Here is a tiny trained network, its code and every weight. The questions are about switching its units off for an input and a target symbol, where a switched-off unit gives its printed mean instead of its output.

import numpy as np


def w(rows, s, z=0):
    codes = np.array(rows[::2]) - 128.0
    scale = np.full(codes.shape[1], s)
    scale[-1] = z or s
    return codes * scale


def f(y):
    return np.maximum(y, 0)


def softmax(a):
    e = np.exp(a - a.max(-1, keepdims=True))
    return e / e.sum(-1, keepdims=True)


def log_softmax(a):
    a = a - a.max(-1, keepdims=True)
    return a - np.log(np.exp(a).sum(-1, keepdims=True))


def net(x, mask):
    ids = ['αβγδεζηθλμπστφψω'.index(c) for c in x.split()]
    T = len(ids)
    res = E[ids] + P[:T]
    q, k, v = (res @ M[0].T for M in (Q, K, V))
    z = softmax(np.where(np.tri(T) > 0, q @ k.T / 4**0.5, -1e9)) @ v
    res = res + np.where(mask[0], z, O[0][:, -1]) @ O[0][:, :-1]
    y = f(res @ A[0][:, :-1].T + A[0][:, -1])
    res = res + np.where(mask[1:9], y, B[0][:, -1]) @ B[0][:, :-1]
    return log_softmax(res[-1] @ U[:, :-1].T + U[:, -1])


Q, K, V, O, A, B = {}, {}, {}, {}, {}, {}
E = w([
[179,145,94,131,168],'α',
[142,163,48,144,117],'β',
[177,141,137,155,60],'γ',
[162,115,130,102,184],'δ',
[122,141,77,93,200],'ε',
[146,129,105,161,43],'ζ',
[142,163,144,167,132],'η',
[144,71,153,142,60],'θ',
[161,141,88,97,69],'λ',
[142,189,171,125,110],'μ',
[165,193,158,89,105],'π',
[164,68,172,193,126],'σ',
[148,113,243,92,120],'τ',
[72,170,151,86,64],'φ',
[70,94,245,177,154],'ψ',
[5,188,123,167,125],'ω',
],0.014)
P = w([
[142,125,101,100,147],'0',
[133,218,150,239,143],'1',
[171,128,133,72,111],'2',
[51,73,153,75,94],'3',
[155,236,221,191,133],'4',
[168,119,130,94,92],'5',
[64,80,150,71,89],'6',
[157,255,243,159,131],'7',
[164,111,122,105,92],'8',
[70,81,149,81,83],'9',
],0.0094)
Q[0] = w([
[44,64,124,80,119],'H0',
[92,157,134,129,132],'H0',
[86,128,144,78,104],'H0',
[80,162,155,252,146],'H0',
],0.011)
K[0] = w([
[59,202,255,167,101],'H0',
[65,170,102,113,136],'H0',
[117,168,180,119,125],'H0',
[37,78,62,161,172],'H0',
],0.0072)
V[0] = w([
[191,184,55,234,167],'H0',
[249,96,227,47,171],'H0',
[24,172,198,166,157],'H0',
[160,14,177,253,174],'H0',
],0.0067)
O[0] = w([
[186,164,93,187,147,126],'H0',
[189,115,220,94,183,213],'H0',
[1,170,184,166,154,171],'H0',
[154,32,165,198,170,1],'H0',
],0.0089,0.0021)
A[0] = w([
[176,131,106,202,103,193],'N0',
[133,86,117,21,56,120],'N1',
[196,12,48,84,122,208],'N2',
[167,180,137,137,134,246],'N3',
[165,128,99,62,167,98],'N4',
[202,255,186,178,107,189],'N5',
[78,169,27,82,146,254],'N6',
[147,170,192,60,96,161],'N7',
],0.011,0.0055)
B[0] = w([
[105,132,134,172,89,166],'N0',
[132,132,91,2,136,182],'N1',
[213,128,134,153,57,178],'N2',
[71,136,110,189,173,211],'N3',
[208,161,117,137,196,162],'N4',
[79,59,17,164,149,245],'N5',
[100,181,166,141,99,214],'N6',
[101,118,130,116,185,217],'N7',
],0.0098,0.012)
U = w([
[197,139,86,163,145,3],'α',
[136,202,85,152,74,29],'β',
[135,80,74,119,85,69],'γ',
[207,105,145,102,201,95],'δ',
[165,251,157,124,166,154],'ε',
[119,115,95,116,48,115],'ζ',
[56,106,112,205,145,168],'η',
[152,61,159,78,63,168],'θ',
[156,157,84,45,89,88],'λ',
[68,126,96,134,170,133],'μ',
[95,143,83,76,181,85],'π',
[147,88,210,169,83,236],'σ',
[121,55,193,56,195,135],'τ',
[68,164,152,44,115,131],'φ',
[74,87,254,143,136,204],'ψ',
[65,178,202,134,69,145],'ω',
],0.0082,0.0064)

Each question gives the input, a string of symbols that net reads in full, and the target symbol t.
The units are the heads (4 rows each of Q, K, V and O) and the neurons (one row each of A and B). Each row of codes is followed by its name. A weight is (code - 128) times the scale printed after its matrix; where a second scale follows, it is the last column's (O, A, B and U).
mask holds one flag per unit, heads first, then neurons. A switched-off unit (its flag False) gives its mean, the last column of its rows in O or B, instead of its output. The means were averaged over made-up inputs and are rounded, as every weight is.
A unit's drop is (log p(t) with every unit on - log p(t) with that unit switched off) / (log p(t) with every unit on - log p(t) with every unit switched off).
The circuit of an input: a set's keep is (log p(t) with only the set's units on - log p(t) with every unit switched off) / (log p(t) with every unit on - log p(t) with every unit switched off). Starting from all 9 units, units are removed one at a time, each time the one whose removal leaves the highest keep (on an exact tie, the one counted first), for as long as the keep stays at least 0.8.
units of the circuit, in order: the units of the circuit, biggest drop first
unit that matters most: the unit with the biggest drop
top k neurons: the k neurons with the biggest drops, biggest first
drop of u: that unit's drop, to one decimal
input θ μ δ, target δ: units of the circuit, in order : [H0, N4, N6]
input λ μ φ, target φ: units of the circuit, in order : [N1, N6, H0, N2]
input π λ α δ τ, target η: units of the circuit, in order : [N5]
input α β ε η φ ε ω λ, target η: units of the circuit, in order : [N5, N3]
input δ ζ ω, target ω: units of the circuit, in order : [H0, N6, N5]
input ε γ λ ε τ σ ε, target τ: units of the circuit, in order : [H0, N3]
input ε ψ λ ε, target ψ: units of the circuit, in order : [H0, N5]
input β ω β ζ β ω δ ε, target η: units of the circuit, in order : [N5, N1]
input φ δ θ σ λ α γ φ, target μ: units of the circuit, in order : [N5, N7]
input ε ε σ, target σ: top 2 neurons : [N2, N1]
input ζ ω ε ψ ε β, target β: units of the circuit, in order : [H0, N6, N2, N7]
input δ φ μ, target μ: top 2 neurons : [N5, N3]
input ζ τ μ α θ ε, target ε: top 2 neurons : [N5, N4]
input φ γ θ, target θ: unit that matters most : N2
input ε φ ω ω η ω φ θ, target η: drop of N5 : 0.3
input β θ θ, target θ: drop of N1 : 0.2
input ω ε δ ζ ψ τ, target τ: drop of H0 : 0.3
